In the rows, 128 means zero.
Each row is followed by its class.
[123 131 119 129 110 136 117 125 130 129 114 111 122 119 134 146 142 123
 144 110 122 127 110 122 143 107 137 152 130 129 115 113 137 128 108 115
 125 112 142 117 111 107 128 128 134 133] -> q176
[118 149 144 146 105 116 127 124 128 149 118 132 121 106 133 117 137 156
 150 145 119 122 147 112 120 133 132 147 140 143 116 104 123 142 132 115
 112 136 133 120 119  84 116 118 133 124] -> q567
[135 132 138 126 137 126 106 137 138 131 122 158 115 115 121 121 116 134
 125 126 110 147 141  94  91 115 100  97 120 146 143 152 120 139 145 128
 142 119 148 141 119 137 108 128 147 114] -> q360
[111 151 123 128 145 121 131 149 119 120 156  87 130 127  54 135 123 164
 131 157 143  99 135 129 144 132 131 167  73  87 126 115 135 118 101 119
 142 121 114 121 132 164 130 149  88 172] -> q360
[127 125 136 126 126 118 118 124 138 134 113 144 124 117 129 113 119 122
 134 109 133 142 139 129 125 119 122 122 120 123 124 135 126 125 136 129
 133 129 123 140 130 102 129 126 154 126] -> q631
[132 132 130 122 122 106 105 141 143 129 122 129 132 128 116 112 102 136
 146 120 136 105 137 123 120 118 130 108 125 139 153 110 141 149 139 122
 134 116 111 135 121 122 132 123 121 146] -> q567
[141 128 132 124 121 126 129 124 115 146 126 156 131 124 149 109 120 124
 140 139 128 134 130 128 125 124 108 130 120 123 122 133 126 133 134 139
 137 128 134 124 127 112 130 125 145 118] -> q154
[123 129 131 130 110 125 114 121 145 144 116 156 129 116 135 122 121 126
 149 117 131 135 123 123 130 104 124 131 151 133 131 127 125 137 140 126
 137 114 142 134 112 102 128 122 148 122] -> q176
[139 120 121 114 152 149 122 131 102 111 161 119 125 137 112 139 129 134
 118 131 110 126 122 106 124 136 120 136 100 131 130 124 143 142 123 110
 143 133 118 118 128 150 144 124 115 117] -> q360
[116 124 116 114 130 132 137 132 119 133 131 143 135 120 122 108 121 132
 132 149 138 112 120 142 140 135 111 134 129 111 123 116 128 137 122 137
 132 125 120 119 127 137 140 136 130 132] -> q154
[136 125 136 132 118 128 116 132 118 140 127 116 128 124 139 116 128 135
 136 134 117 123 128 127 121 127 139 131 143 138 126 102 137 146 144 108
 133 125 119 131 118 113 130 116 121 127] -> q567
[124 115 166 142 119  95 116 115 147 159 116 142 125 115 140 111 128 129
 129 150 126 140 152 122 135 120 102 123 143 126 119 114 100  93 118 144
 118 120 160 141 127 105 141 144 136 115] -> q271
[129 139 126 139 122 129 116 130 127 137 117 117 128 110 134 127 128 140
 147 133 132 120 131 124 125 128 143 138 139 134 135 111 129 141 137 121
 123 124 122 127 126 111 136 111 124 133] -> q567
[121 126 124 124 124 137 136 129 120 134 144 112 131 122 121 137 135 130
 126 131 120 115 111 124 128 123 120 138 134 127 119 111 136 119 123 116
 134 110 137 122 126 132 143 125 121 132] -> q176
[132 121 127 118 136 130 112 131 126 122 122 135 118 114 121 125 126 130
 132 118 122 140 129 109 110 125 116 114 120 135 133 137 129 134 135 125
 140 133 142 137 119 135 125 128 139 120] -> q360
[139 100 152  66 125 110 121 175 139 152 145 201 118 134 133  99  93  98
 144  77 185 158  58 147 166 104  77 145 115 135 100  57 181 178 124 105
 101 116 138 127  89  93 182 120 158 149] -> q176
[127 118 145 121 132 128 124 123 118 132 126 137 132 112 128 112 124 123
 124 124 128 125 134 127 122 128 108 110 132 143 116 126 128 116 132 121
 124 129 129 139 126 115 122 132 131 126] -> q18
[110 135 146 133  84 115 123 121 136 128 119 159 115  94 151 103 128  87
 148  84 120 145 126 106 113 117  97 130 127 142 110 144 144 119 150 129
 132  92 164 139 116 111 154 118 153 111] -> q639
[105 124 144 143 133 138 162 131 106 117 136  80 133 110  85 160 147 109
 113 132  80  98 104 137 147 142 133 154 111 136 117 124 153  90 121 100
 122 113 133 113 148 142 161 133 109 154] -> q631
[156  75 209  82  93  73 150 141 145 157 113 207 170 148 140  94  93 163
 115 228 176 100 183 110 162 142 105  71 203 131  89 111 116 132 188 154
 117 230 146 139 140  83 223  16 158  28] -> q639
[117 132 126 125 130 135 134 132 122 132 145 131 134 131 118 134 125 131
 129 127 121 115 114 130 134 119 122 134 131 126 134 118 132 122 123 117
 139 113 131 122 122 118 140 130 124 135] -> q176
[113 141 130 148  99 122 118 131 127 147 108 117 132 107 119 112 133 156
 167 120 155  91 132 135 141 131 147 169 133 112 129 100 131 138 128 117
 121 117 127 116 125  76 143 123 122 162] -> q567
[128 132 122 132 123 140 123 122 132 139 133 141 128 121 139 131 128 133
 126 124 122 138 121 122 121 114 123 125 140 133 133 128 121 136 135 127
 136 111 140 126 121 111 126 121 145 117] -> q176
[132 128 128 120 123 118 124 127 121 135 121 153 131 125 136 107 108 117
 147 123 128 130 128 133 126 113 102 114 123 121 130 135 129 135 140 136
 149 127 127 136 126 129 125 129 148 125] -> q154
[123 138 134 136 135 116 119 139 128 137 119 107 125 113 117 129 123 137
 127 133 147 107 129 124 140 119 112 135 120 117 119 102 120 127 122 125
 122 110 134 117 132 119 130 133 135 138] -> q271
[127 125 139 129 129 134 129 128 134 139 137 128 126 120 132 115 118 134
 131 121 148 122 127 124 132 126 130 132 118 108 137 114 122 160 120 132
 126 124 117 132 135 137 130 132 130 130] -> q434
[137 113 133 114 126 124 120 155 102 144 131  92 131 112 129 116 120  94
 162 122 133 121 109 147 137 130 119 157 108  95 134 107 157 116 108 119
 156  93 113 149 120 135 150 138 111 160] -> q154
[120 120 127 118 114 128 130 129 120 139 113 139 131 122 146 116 132 126
 138 121 122 124 125 126 140 121 103 135 127 122 115 127 132 131 120 125
 125 120 145 118 126 111 133 127 148 130] -> q154
[157 129  73 117 163 167 105 137 127 113 145  87 118 126 150 130 108 101
 138 108 151 136 116 123  94 107 153 113 115 134 143 105 129 176  91 129
 158 133  79 159  98 173  38 143 125 146] -> q434
[132 125 147 135 128 133 130 122  97 130 132 129 140 123 126 121 144 128
 108 141 128 100 106 131 118 132 112 134 136 152 102 109 134 128 118 118
 123 124 132 111 129  96 134 125 121 132] -> q18
[139 119 139 130 126 128 118 119 142 139 121 126 123 123 164 122 131 122
 124 110 126 136 124 118 121 110 127 123 116 124 125 118 128 163 105 127
 124 119 134 129 127 108 115 131 129 124] -> q434
[127 129 132 135 140 140 141 118 125 117 147 121 129 134 138 128 124 117
 107 123 121 114 109 127 125 125 130 128 125 132 133 116 132 163 118 131
 129 135 120 116 143 148 120 127 123 123] -> q434
[136 124 117 122 123 128 123 127 131 152 112 148 125 113 152 102 123 122
 145 129 138 138 129 138 132 123 117 134 120 112 126 129 125 136 126 144
 133 120 130 130 124 109 125 127 145 130] -> q154
[124 115 154 132 115 103 135 123 122 131 135 112 131 114 114 124 137 118
 125 123 106 124 128 118 119 133 119 139 124 139 112 121 135 108 133 112
 129 125 128 137 144 117 145 131 140 123] -> q631
[114 123 136 114 147 143 133 138 106 106 156 115 121 137 107 138 132 135
 119 130  98 121 125 104 121 141 121 128 102 131 127 116 142 114 119 124
 139 131 135 120 126 160 145 139 110 126] -> q360
[127 134 128 118 127 123 129 138 123 123 135 130 127 109 137 123 129 107
 127 122 128 114 122 115 130 124 135 129 127 136 126 126 131 122 140 125
 130 113 132 129 123 126 152 115 128 123] -> q639
[129 123 129 128 128 134 121 129 123 136 124 130 118 126 122 124 117 121
 127 127 135 129 122 122 114 134 134 112 129 135 127 116 130 118 130 131
 131 130 127 131 131 127 137 125 125 129] -> q981
[123 125 122 126 122 129 113 127 135 143 129 132 121 127 121 123 118 126
 149 110 132 131 120 128 135 104 134 138 123 120 133 117 130 124 124 130
 136 112 125 139 124 115 141 129 133 137] -> q176
[120 131 131 121 144 133 144 140 122 131 154 109 125 145 115 130 131 133
 117 132 116 113 125 133 116 142 112 123 114 131 131 120 139 121 125 118
 129 144 121 120 130 134 123 133 112 142] -> q663
[133 110 134 120 120 137 123 124 124 134 123 144 133 117 126 121 130 117
 121 126 130 120 128 127 136 125 118 131 136 149 116 125 137 130 125 114
 114 126 128 127 118 111 125 127 128 129] -> q18
[136 137 117 130 141 132 130 139 120 124 145  95 121 135 129 131 130 133
 121 139 106 114 131 122 113 136 136 121 118 143 140 107 133 131 124 115
 129 133 105 124 130 148 109 129 109 128] -> q567
[126 130 131 124 121 132 122 125 145 143 131 144 122 127 135 109 123 138
 128 126 141 147 140 129 117 130 126 127 131 131 136 129 125 130 142 141
 123 142 122 130 118 101 123 121 144 122] -> q663
[116  98 137 136 114 111 104 153 143 156 113 132 108 113  78 150 102 117
 155 152 142 101 157 154 199 107 141 169 136 109 153 105 145 157 129 102
 101 112 108 139 117 147 144 143 113 165] -> q271
[135 123 125 128 130 136 112 127 121 129 113 128 118 126 133 131 118 111
 132 121 134 122 116 122 118 123 147 118 142 146 137 117 133 127 131 131
 132 133 124 127 125 119 138 119 125 129] -> q981
[125 132 132 125 125 136 136 131 130 140 140 126 122 137 133 121 136 141
 120 126 131 123 131 126 119 132 120 141 121 132 125 118 132 126 124 126
 121 141 124 113 123 112 120 125 130 133] -> q663
[148 133 125 130 143 147 122 126 114 138 135 145 116 140 133 125 113 122
 112 141 132 133 128 128 118 135 131 115 125 137 138 128 125 132 132 128
 133 142 116 119 128 125 126 119 127 117] -> q981
[138  99  94  92 157 148 147 124 109 100 172 105 140 131 116 100 116 100
  71 127 143 121 104 160 143 145 117 122 111 140 118 102 149 116 108 123
 123 148  96 121 122 141 137 135 111 134] -> q18
[132 140 124 138 124 123 122 121 124 133 124 118 126 121 144 124 135 136
 133 133 122 122 130 128 122 132 132 133 143 145 132 112 129 143 133 122
 121 140 124 120 125 109 123 113 128 127] -> q567
[123 113 134 125 121 133 125 118 129 132 109 131 133 109 128 126 133 121
 133 120 136 122 126 137 151 124 127 137 135 135 113 122 133 123 120 121
 114 130 132 127 121 108 131 126 126 134] -> q18
[132 127 119 116 152 130 145 143 108 130 135 117 126 135 128 132 124 111
 130 135 112 106 117 140 131 127 114 120 115 119 140 130 132 116 123 138
 136 132 125 125 147 159 131 130 117 139] -> q154
[132 134 131 134 126 141 119 123 127 141 114 149 114 127 137 125 119 123
 121 128 131 134 128 120 121 128 133 118 135 140 128 125 124 130 132 131
 125 135 134 118 122 113 125 119 137 120] -> q981
[126 138 105 120 127 119 122 123 130 125 116 137 133 113 156 113 127 123
 131 117 138 124 127 128 119 121 103 119 124 110 125 133 122 141 115 146
 139 111 145 119 127 118 121 134 142 137] -> q154
[137 126 129 123 132 137 126 136 103 135 132 105 119 137 116 128 119 116
 116 131 135 116 112 130 130 134 144 136 124 126 125 104 140 119 121 116
 133 136 116 122 129 129 145 116 118 138] -> q981
[125 117 128 127 125 121 126 127 130 129 125 114 126 123 126 125 138 118
 111 123 120 126 128 129 127 132 124 138 127 128 120 125 134 125 124 120
 124 126 125 128 134 120 131 128 141 130] -> q631
[132 123 130 131 117 127 112 118 134 142 107 149 134 102 134 115 124 123
 133 118 148 125 138 130 138 123 125 123 149 130 129 135 118 132 140 130
 124 125 127 138 117 105 128 115 147 130] -> q18
[135 126 130 129 126 133 115 127 126 137 122 139 117 134 132 125 116 118
 125 127 134 132 127 124 123 131 136 118 135 134 134 120 128 134 129 129
 130 135 125 126 124 123 128 123 132 125] -> q981
[125 122 150 135 122 141 135 119 129 137 127 138 125 118 145 119 124 122
 128 114 125 132 123 118 131 120 135 134 126 131 126 124 130 148 128 123
 119 131 131 128 138 114 132 122 138 116] -> q434
[123 125 134 122 129 132 113 129 124 125 120 128 119 108 116 123 125 141
 141 120 131 143 136 108 123 125 126 131 115 122 128 134 130 121 137 126
 137 132 137 139 123 131 141 123 142 120] -> q360
[120 138 119 118 133 126 145 113 102 122 139 125 130 129 145 117 136 119
 124 133 113 123 113 141 133 125 110 138 122 120 112 118 133 126 117 137
 140 134 132 110 131 133 131 129 130 127] -> q154
[129 124 123 127 124 126 124 120 136 126 122 122 127 115 133 125 139 113
 113 120 122 143 131 128 124 135 119 128 131 130 125 139 129 123 125 130
 126 127 132 129 129 114 126 125 147 121] -> q631
[133 141 110 127 141 113 126 134 141 118 131 134 125 112 158 131 127  98
 129 112 129 105 123 117 117 125 135 110 135 134 140 135 121 144 144 139
 141 115 133 132 127 152 122 115 131 134] -> q639
[124 120 135 123 118 130 122 124 129 133 118 132 130 109 127 116 132 123
 125 122 135 124 134 131 142 125 119 137 134 135 119 124 130 124 125 123
 116 125 129 128 118 106 123 132 129 130] -> q18
[111 146 130 131 127 126 123 138 153 144 124 149 118 121 126 121 116 148
 142 123 145 122 144 117 115 113 113 134 118 130 142 130 127 133 131 142
 119 120 129 124 116 117 126 131 128 152] -> q663
[173 131 128 145 138 132 124 112 104 133 127 113 141 131 185 129 145 120
 114 126 101 110 102 110  88 135 121 111 153 185 126 120 134 151 146  98
 139 134 133 109 130 100 110  93 141 113] -> q567
[124 122 123 122 129 124 130 125 131 118 125 114 130 128 132 126 143 116
 110 116 119 127 121 127 120 132 114 129 126 138 118 131 134 119 118 124
 127 129 132 120 131 114 124 132 139 127] -> q631
[109 102 166 122 132 150 134 128 112 120 121 114 130 117 116 128 144 120
 124 109  94 128 110 129 136 127 121 142 137 162 123 125 148  93 134  99
 135 134 152 134 138 120 136 124 137 122] -> q360
[127 138 130 142 119 132 126 119 125 136 129 126 128 126 141 121 133 145
 132 138 117 128 131 125 123 134 135 131 134 151 127 112 131 135 138 123
 119 139 123 117 123 105 127 116 130 119] -> q567
[120 126 120 119 127 123 137 133 119 128 122 126 131 124 130 117 124 121
 138 129 125 111 122 140 141 127 106 128 122 114 124 127 134 125 127 136
 135 130 131 121 132 137 136 132 133 136] -> q154
[143 118 131 126 126 137 109 126 117 132 109 131 123 123 135 126 117 106
 125 118 139 126 107 124 122 128 141 119 145 148 129 116 139 130 131 122
 128 131 130 126 125 106 151 108 135 127] -> q981
[131 129 146 138 128 135 119 115 137 141 128 144 124 118 141 110 115 128
 131 113 136 136 133 119 122 115 131 121 118 126 132 127 121 149 126 136
 124 129 126 140 143 113 127 125 143 121] -> q434
[132  78 122 130 106 120 122 120 142 151 105 122 118 120 166 127 144 100
 175  97 152 142 112 135 143 118 145 164 136 103 130 107 125 154  78 133
 113 146 122 151 120 101 141 136 119 123] -> q434
[114 142 120 119 128 118 140 132 129 125 135 114 125 137 133 132 139 132
 117 144 139 114 135 138 179 128 141 152 106 104 125 119 123 119 106 140
 110 137 126 104 114 129 160 120 117 133] -> q639
[128 118 106 121 133 142 119 132 126 117 125 113 127 118 107 141 136 127
 134 117 139 125 114 126 143 133 122 147 114 121 138 137 142 135 117 122
 131 130 134 120 119 141 145 121 124 140] -> q360
[135 130 121 127 119 136 118 120 136 142 127 142 129 132 130 133 124 127
 136 124 135 135 117 133 146 109 119 139 130 128 132 128 133 143 121 124
 129 118 137 118 114 110 133 116 138 128] -> q176
[128 136 134 136 132 139 131 127 118 132 126 130 117 138 127 131 125 125
 116 135 125 123 116 129 125 137 132 126 127 141 122 116 130 127 124 126
 128 140 126 111 129 124 122 125 127 123] -> q981
[124 121 110 119 133 131 118 137 132 118 120 120 121 114 104 139 131 132
 135 128 144 123 119 127 145 134 125 145 120 114 139 128 135 149 116 126
 128 135 134 120 113 143 138 127 125 140] -> q360
[138 122 125 131 131 123 116 136 139 137 118 125 120 118 119 132 117 118
 129 139 141 122 132 129 144 114 118 132 126 126 127 116 125 131 128 129
 120 117 130 123 125 130 127 133 128 125] -> q271
[142 135 125 131 132 132 117 132 121 130 133 121 129 126 133 123 124 131
 136 138 125 121 123 128 119 127 137 126 138 148 141 111 134 143 140 118
 130 131 110 127 122 120 130 115 118 128] -> q567
[129 123 130 129 123 118 121 119 132 128 130 126 132 127 124 122 127 118
 121 117 125 135 130 131 127 130 120 130 117 123 127 131 132 134 125 130
 134 122 129 127 131 113 132 129 143 134] -> q631
[142 139 120 122 135 148 113 106 123 129  95 171 128  97 166 104 107 102
 158  91 135 154 122 142 126  89 123 109 120 124 129 142 121 111 130 150
 155 124 127 143 124  81 148 109 158 120] -> q154
[146 142 104 103 155 149 156 139 109 139 174 188 111 162 117  96 120 121
  76 180 158 149 107 145 103 172 135 129 151 124 138 119 117 153 142 135
 126 170  82 108 129 140 112 112 129  78] -> q981
[126 124 138 136 122 117 109 133 140 144 111 128 121 102 115 118 109 126
 148 125 150 124 137 120 138 113 117 133 125 117 121 112 121 119 138 134
 126 107 133 137 132 120 146 131 137 127] -> q271
[128 120 122 112 125 125 129 139 143 136 135 123 126 146 123 123 123 127
 129 122 137 130 128 135 133 128 115 128 120 125 138 125 142 136 123 128
 125 146 120 123 114 120 125 121 122 139] -> q663
[117 135 136 118 121 115 131 142 132 132 132 139 121 107 127 115 122 114
 140 120 125 113 132 111 124 121 137 126 124 130 125 120 125 125 143 128
 133 109 130 137 122 131 139 125 129 127] -> q639
[129 109 139 119 125 141 119 122 119 129 122 123 136 106 127 118 127 115
 122 119 126 128 124 124 131 127 125 123 139 149 117 122 135 117 134 120
 122 120 129 138 125 118 132 123 133 124] -> q18
[134 128 133 130 126 132 128 127 124 137 122 135 136 103 137 123 136 128
 123 130 141 114 138 120 119 131 115 125 150 144 125 136 119 116 137 125
 122 125 134 131 125 117 113 123 136 129] -> q18
[123 129 130 119 124 123 126 135 144 138 131 137 118 125 126 111 119 130
 136 123 140 135 135 130 116 129 117 124 128 124 132 122 130 133 139 135
 127 145 118 134 117 120 124 128 134 128] -> q663
[125 128 153 112 146 153 141 161 105 137 142 252 125  82 103 101  84 102
 149 138 153 113 139 125  43 133 114  77 195 144 156 135 108 107 179 124
 164 125 129 171 143  92 146 135 112 111] -> q981
[138 128 131 136 132 123 119 136 129 135 127 122 124 114 117 125 116 122
 122 145 137 121 129 128 131 119 115 130 127 125 124 112 122 132 137 127
 131 114 127 123 128 126 125 134 130 120] -> q271
